Each row is followed by its class.
[ 16 -23  31   1  34  10  23 -32  39  19  26  -8  -6 -14  15  42  13   5
  -5  89  18 -33   9 -31 -39  42  25 -44 -22  27   9  -3  45 -31  16  10] => k237
[-33  60 -46  29  28  28 -51   6   8 -58  26 -19 -15  -8  -7 -29  65  52
 -11 -47  -8  15 -11 -15   2 -16 -46 -55  41  30 -32  -7 -20   0   5 -42] => k674
[-44  48 -67  -2  44  17 -15  -4  23  -3   0  -6   2  16 -23 -40  65  33
   7 -58 -12  16  14  12  40  23 -57 -12  -5   5 -14  39  -9  -9 -19 -31] => k228
[-16  17   9  26  26  -1  33 -41   2  -1  27  15 -17 -38  -5  79   8  42
 -12 110  27 -26 -11 -36  -3   4  32 -45  -7   1   9  -6  -3 -12   6  27] => k996
[-27  67 -37   7  19  28 -18  -6  18 -43  20 -15 -16 -13   3 -36  78  13
  -6 -42  -7  15  -5 -61  24 -11 -19 -28   9  41 -25  10 -30  14   2 -20] => k56
[-29  60 -47 -13  20  10 -15  17  11 -52  25 -16  -9   5  -5 -51  74   9
   0 -48  -3  19  -2 -48  24   5 -29 -19  12  49 -15  11  -7   8 -20 -20] => k704
[-23   1   2  26  40  27 -18  40  23  13  44  12 -35  16   1  83 -10  13
  22  39  22  -6  -7   8   3  59  26   9  -4  62  15  -6  -9 -20  25  -6] => k729
[ -6   1  10  31  23  -3  23 -36   5  -3  22  -3 -15 -25   7  73  12  41
 -26 101  22 -23 -10 -28 -21  -6  18 -21   9  30  12 -12  -1 -16  21  23] => k261
[-41 -21  16  26  61  22 -33  28  24  10  49  17 -11   8   6  88   3  -8
  11  42  34  -8   5  -4   5  58  26   6  12  53   7 -20   0  -3  10  -8] => k674
[  5  35   9  12 -23   1   0  10   2 -64  -9 -14  -1 -24  -8 -30  20  16
   3 -28 -13   2  39   5  42 -20   9  19  10  12  24   2  20 -26   6 -31] => k237
[ -2 -14  41   2  55   0  42 -62  46  19  31  -3   6 -21  17  58  25 -14
 -11  94  29 -34  13 -40 -42  49  37 -40 -13  36  10  -8  44 -20  18  11] => k228
[ -4   6  21  50  45  -5  -9  15  -9  23  19  51 -15  -6  -4  59 -10  53
   7  99  33 -38   8 -55  -3 -15  25 -10  -9   1   7  23   2 -14  11  17] => k996
[-26  73 -46   0  11  10  -9 -12  43 -46  -2 -17 -37 -19 -12 -53  72  27
  19 -50 -11  18  -5 -30  38 -10 -47 -61 -19  25 -22  34   2  22   1  -9] => k806
[-24  70 -57  34  13  21 -51   7  -3 -72  24 -19 -31   0 -14 -37  56  66
   0 -47 -12  18 -12  -9   7 -17 -52 -43  35  33 -21   6 -15   4   4 -45] => k704
[ 22 -26  25   9  48  11  22 -44  45   0  21  -9  -6 -15  12  40  20  -8
   0  97  21 -21   7 -45 -32  45  30 -54 -12  30   8  -7  32  -9  17   6] => k806
[-46 -17  15  28  43  27 -24  28  13  18  39  15 -14  16   2  91  -9   4
  22  43  41 -18  16   9   4  44  23  24   4  51  15  -6  16  -5   7  -7] => k280
[-41  25 -73   7  50  12 -34  23   8 -10   8   2  -6  15 -19 -49  44  29
   4 -58  -7   4   6   2  56   9 -52 -10  -6 -15 -23  50 -18  12 -29 -25] => k87
[ 26  31  20  29 -17   2 -28 -42 -19 -63  -8 -14  12 -34  -7 -24  13  -1
 -27  -9 -26 -10  66  11  38 -14  23  -1   7  -2   6  -1  -4 -49  16 -25] => k729
[-31 -14 -10  31  40  22 -30  37  -2  14  46  22 -26  19   0  97  -9  21
  10  40  28  -1  -6  14  11  53  13  20   9  56  15 -18  -1 -16  10 -19] => k704
[ 42 -18  17  23  10  -1 -14 -49 -16 -72  -6   2  29 -21 -23  18   6  26
  -3  52 -19 -11  60  -4  51   8  35 -24   4 -23  21  -4   9 -26  10  -2] => k996
[-13  21   1  34  24 -13  27 -28  -2  12  30  -1  -9 -18   2  65   2  34
 -18 103  25 -16  -4 -16 -11  11  24 -24  -2  16  11 -17   0 -11  16   8] => k704
[ 35  -9  10  35  17   3 -13 -54   0 -49  -1   5  35 -13 -19  14  12  25
  -8  47 -21  -7  65  -6  47  18  22   4   9 -13  26   4   8 -36  17 -20] => k228
[ 23  29   9  28 -13   7  -8 -45 -19 -64   0 -11  26 -31  -7  -5  19   8
 -27   1 -22  -7  57   0  32 -24  18   1   9   1  18   4  21 -46  -1 -30] => k280
[-18  -6  12  33  24  -2  18 -32   6   2  24   0 -19 -28   5  83  11  34
 -31  99  18 -21 -16 -27 -24   9  30 -25   8  22  16 -20  -4 -18  23  14] => k261
[-38  77 -64   2   8   7   0 -10  26 -46  13 -12 -61 -28 -11 -46  78  37
  16 -39  -7  21 -27 -27  34  -7 -43 -65 -18  42 -21  43  12  19  -3 -20] => k108
[-40  60 -35 -16  28  13 -10  11  27 -51  28 -13  -4  -5   2 -35  83   1
  -7 -42  -4  15 -10 -63  18  -2 -15 -34  14  44 -25  -2 -13   6  -9 -19] => k674
[ 27  27   5  31  -3  -2 -26 -50 -31 -65   0 -22  26 -34 -12 -17  21  -4
 -44  -4 -16 -21  58  -2  45 -15  20   8   9  -1   7   1   9 -43  11 -19] => k393
[ -1 -21  22  58  38  -8 -13  29   1   9  13  30 -13  -3   1  53  -5  43
   1  96  20 -27   5 -50 -10 -19  18   2  -3  17  17  12   6 -16  25   8] => k261
[-27  46 -46   3  19  17 -21  17  22 -52  30 -11 -26  -3   3 -33  77  12
 -14 -41 -16  -1  -3 -69  33 -14 -20 -24   5  35 -20  22 -27  15 -15 -21] => k87
[ 33  39  21  23 -18   1 -21 -46 -16 -78  -9 -14  14 -27  -8 -17  16   6
 -28   3 -31 -10  63  -4  36 -15  22   1  11   0   5  -4   2 -48  18 -23] => k729
[-10  15   0  59  47  -8 -11  26   1  27  19  37 -35  -4   2  34  -1  52
   9 114  33 -28  -7 -63  -5 -11  22  -6  -4  15   6  32   5  -2   9  -7] => k108
[  3  17   8  67  46 -20 -16   9   1  30  15  23 -11  -3  -7  41  -6  45
 -10 104  25 -43  14 -56 -13 -12  15  -6 -13  -1   0  29   3 -19  18  11] => k393
[  5  38   6   9 -21  -5  22  -5  -9 -88   0 -13 -15 -25  -2 -29  27   3
  11 -14  -6  13  28 -13  47 -23  19  24  40  29  23   4  11  -5  -4 -31] => k108
[-22 -28   9  22  39  32 -36  38  21  16  39  13 -29   7   1  87 -10  17
  22  48  26 -12   4 -10  -4  52  24   4 -10  45  14  -9   2 -25  15  -4] => k237
[ 44  34  16  49 -13  15 -23 -60 -35 -57  -4   0  18 -42   2  -4  10   9
 -39  -6 -29  -4  44  -6  37 -37  26   6   3 -10   6  -2  -3 -47  29 -33] => k56
[ -6  -7  15  62  40 -11 -13  25  -1  17  15  40 -14  -3   2  42  -8  52
  -6 100  26 -36  -2 -50 -12 -24  15   7   3   9  15  24   3 -18  23   6] => k261
[ 14  31   6  17 -14   2   4   0  -1 -73 -15   0   3 -17 -11 -32  17   6
   9 -31  -7  11  38   0  56 -18   8  28  28  14  21   2   8  -4   7 -28] => k806
[ -1  39   9  16  -4 -14  17  11   7 -61   1   8  12 -22  -3 -30  22  -1
   1 -27  -7  11  26  -1  49 -20  21  26  34  27  24  -6  16  -2   3 -30] => k674
[-36  60 -50  -5  10   1   3  -8  40 -59  23 -17 -43 -33  -5 -21  76  21
   2 -67 -18   8 -22 -30  38   3 -34 -57 -20  37 -19  31   2  23  -6 -11] => k87
[ 33  40  16  34 -14   0 -19 -33 -23 -62 -10  -6  19 -27 -10 -27  13  13
 -23  -9 -29 -12  62  10  40 -19  15  11   3  -3   6  11   2 -52  19 -22] => k729
[ -6  19  -3  37  26  -6  20 -34  -3   6  35   4  -7 -21   2  66   5  37
 -22 100  24 -20 -11 -19 -18  15  16 -20  -1  20   7  -7   2 -18  10   9] => k704
[ 39  -2  17  25 -10  -4 -25 -38 -32 -76 -10  -8  22 -27  -6 -19  22   1
 -36  -3 -25  -7  60 -11  39 -31  20  13  12   3  22  -1  10 -45  16 -19] => k261
[ 25  34   7  25 -17   0   1  -2  -5 -66 -18   9   2 -28 -10 -36  13   8
   3 -21  -8  10  30 -12  49 -30  14  26  21  18  22   5  11  -2   5 -26] => k806
[-57  37 -71   6  36  16 -29  10   4   7  -5   5   7  22 -25 -43  42  38
  12 -41   2   4  18  21  47   7 -49  -8  -7 -19 -18  46  -2  -4 -25 -31] => k280
[-37  51 -38 -18  22  16 -15   5  13 -58  14 -11 -17  -7 -12 -20  80  23
   5 -40  -6   8   6 -55  31  -5 -17 -42  12  33 -20  10 -24   4 -21  -8] => k996
[  1  43  17  24   1  -3  -9 -30 -15 -55   8   3  40 -34   2 -17  -4  -4
 -38  -2 -11 -17  36  18  48  -1  12  10  42  -2  -2 -18  -7 -19   9 -33] => k56
[ 38  -4 -12  28  14  -5 -27 -36 -17 -67  -6  -9  10  -7 -20  -8  12  25
   3  57 -12  -3  56  -7  59   4  25  -2   4  -5  17  15  10 -19  12 -27] => k108
[-51 -15   0  33  51  29 -24  34  13  21  43  27 -18  13  -1  99  -5  15
  21  55  43 -17   9  -1  11  45  30  19   5  58  15  -8  13  -5  12 -16] => k280
[-16  58 -55  37  11  40 -53   8  11 -68   1 -21 -36  -6 -13 -40  62  70
   9 -58  -9  17 -21 -16   7 -26 -54 -44  32  29 -25  12 -22  10  10 -41] => k806
[ 47  17   4  24  -8   5 -27 -38 -19 -77 -16 -10  19 -28 -13 -17  18   1
 -19  -4 -27   4  61 -17  49 -21  17  -2  -3  -8  12   1   0 -42  15 -31] => k806
[-24  56 -51  27   5  35 -72   9   5 -63   7 -29 -34 -13 -12 -26  56  87
   5 -60  -9   6 -10  -7   0 -22 -53 -47  30  27 -30  10 -24 -15   7 -35] => k237
[ 27  32   7  21   8  -5 -16 -54 -18 -48  -5   1  34 -28  -8  -5  18   6
 -32  -4 -16 -12  68   0  43 -14  17  17   6   8  14   6   6 -52   8 -27] => k228
[-33  64 -47   5  14  -2  -8 -26  38 -56  12 -41 -29 -29 -18 -45  81  17
   4 -35  -8   3  -3 -34  28   0 -36 -68 -23  21 -24  33   5  17   1   0] => k393
[  5  32  11  20   0 -22  -3 -12  -9 -65  13   6  30 -21   1 -15   4   1
 -46   0 -22 -36  43   7  56  -4  16  18  36   3   5  -7   3 -11   3 -32] => k87
[ 44   7   8  30   1  -1 -22 -39  -2 -52  -8  -3  17  -4 -18   0  -1  27
  -6  33 -30  -7  61  18  44  20  19   3   9 -10  16  10   2 -40  18 -15] => k729
[ -3   7  12  53  35  -6 -27  28   7  33  10  37 -12  -7   0  48 -13  63
   0 108  23 -41   9 -56  -7 -15  17  -9 -25  -5   1  21   8 -34  19   1] => k237
[-37  75 -46  -1   9  -1  -1 -17  38 -55  15 -36 -37 -27 -16 -44  74  17
   5 -46  -6   6 -16 -29  26   2 -40 -62 -19  32 -20  31  13  22  -2   1] => k393
[-22  22  14  31  34  -6  22 -35  14   9  31  -2  -1 -27   9  77   9  25
 -27  93  26 -18  -7 -18 -17  12  25 -28  11  13   2 -24  -3 -16  12   8] => k674
[  4  41  -2  22  -9 -13   7 -11 -17 -61  17  11  33 -19  -7 -23   0  10
 -30   0 -17 -12  21  31  44   7   5  17  43  17  12 -14  11 -19  -1 -34] => k704
[-26  26   6  29  37   5  39 -44  22  22  34   8  -5 -34   4  77  10  33
 -24  96  32 -21 -14 -21 -21  24  18 -19  10  31  14 -11   1 -15   5  11] => k228
[-13   8  19  60  53 -14  -4  27  13  30  22  43   1  -8   2  51  -7  37
  -1 100  25 -27  -5 -50 -16  -7  23  -5  -2   4   2   9   5  -9  16   3] => k674
[  0 -15  42   9  51  -9  34 -45  40  21  29   5   3 -16  18  52  20 -14
 -15  90  23 -28   4 -33 -44  43  33 -44  -7  23   2 -13  46 -11  18  11] => k674
[-37 -11   9  25  58  27 -20  22  21  24  45  15 -17   9   4  92   2   2
  11  39  37  -8   8  -4   0  57  23  20   7  65  23 -14  -3 -12  10 -11] => k228
[-23  48 -42  32   3  34 -41   2   3 -80  18 -31 -44  -9  -5 -25  68  67
  -7 -56 -15  14 -30 -14 -14 -34 -48 -47  42  44 -14   2 -15   0  21 -33] => k261
[  7 -16  19   7  46  -8  26 -42  23  13  32   0   5  -2  11  48  15   1
 -15 103  21 -30   8 -20 -23  52  28 -42 -11  32   6 -16  46 -13  20   2] => k704
[-34 -15   7  42  48  42 -32  24   6  25  45  26 -23   4   8  96 -20   4
  13  29  34  -3 -13  14  16  52  22  27   6  44  10 -11 -15  -2  20  -9] => k56
[ -2   5  16  52  35  -6 -24  36   9  37   9  39  -8  -5   1  38 -16  59
   5  94  26 -41   9 -46 -10 -12  11   2 -17   1   3  27   8 -29  11   6] => k237
[ -3   8  19  73  48  11 -14  15   5  28  22  37  -7 -14   5  43 -14  39
   4  95  28 -23  -9 -50  -8 -11  15  -5 -10   0   1  18  -1  -1  22   2] => k56
[-34  57 -52  10  17   8  -5  -2  35 -52  23 -18 -49 -29  -6 -15  77  34
   2 -58 -20  11 -21 -32  31  -4 -38 -65 -20  35 -20  29   3  19   0 -15] => k87
[-26  26 -36 -11  18  20 -12  17  18 -63  15 -25 -15  -3   0 -36  86  12
  -2 -50  -8  14 -12 -52   7  -8 -18 -20  19  59  -7   8 -15   3  -3 -13] => k261
[ 33  30  -5  19 -15  -3  -6 -40 -36 -82   1 -10   2 -38  -8 -28  26   2
 -25   8 -18   1  40 -23  39 -24  24   0   6   1  12  10  10 -38   6 -32] => k108
[-32  64 -49   0  13   3  -1  -8  39 -55  23 -23 -47 -29  -3 -16  76  27
  -4 -52 -20   8 -25 -37  30  -4 -32 -67 -27  35 -19  26   9  22   2 -12] => k87
[ 18  34   5  23 -18  -9  18  11 -15 -72   8   6  11 -10  -6 -40  14  15
   4 -15  -9   9  28  -1  45 -22   5  31  32  20  29   2  20 -10   3 -29] => k704
[-36  63 -26 -16  25  16 -10 -10  34 -50  20 -17   0  -6  -2 -37  83   6
  -6 -42  -8   7  11 -61  20   4 -23 -22  16  47 -16  10 -13   1 -16 -14] => k228
[ 36  29   1  34 -14  -2 -22 -27 -36 -65   7   3  24 -19  -8 -27  12   2
 -30  -6 -28  -2  51   6  43 -18  14  18   7   8  17   0   9 -39   7 -32] => k704
[ 46  19   7  32 -10  11 -17 -34 -23 -69 -17  -2  21 -30 -11 -18  16   8
 -20 -13 -23   1  50  -2  41 -23  11  13   6   1  13   2  12 -39  15 -29] => k806
[ -5  17   9  69  48 -10  -8  13   8  29  23  16 -13  -9  -7  40  -5  41
  -5 105  27 -36   4 -47 -10  -4  12 -13 -15   8   6  23  10  -7  18  16] => k393
[ -7  13  -6  40  29  13  14 -32  12   6  15   5 -15 -34  -2  70  15  42
 -16  92  25 -15 -19 -34  -6  14  20 -31  -9  14   5  -7  -4 -13  17   8] => k806
[ 32  25   5  36  -4   3 -15 -40 -26 -71   4 -29  21 -38 -13 -16  28  -4
 -34  -6 -19 -11  54  -4  36 -15  16   1   1  10  11   2  11 -41  15 -18] => k393
[ -6  37  22  12   4 -19   4 -14   0 -55  11   9  42 -21   5 -33  15 -11
 -37   3  -9 -23  35   3  36  -6  21   8  49   8   1 -24   9 -15   6 -33] => k674
[-41  62 -46  -4  19  19  -3  11  23 -41  16 -14  -3  -7  -7 -35  79  23
   6 -39  -5   8   1 -49  16 -11 -24 -28   3  44 -17  25   0  -1 -20 -19] => k280
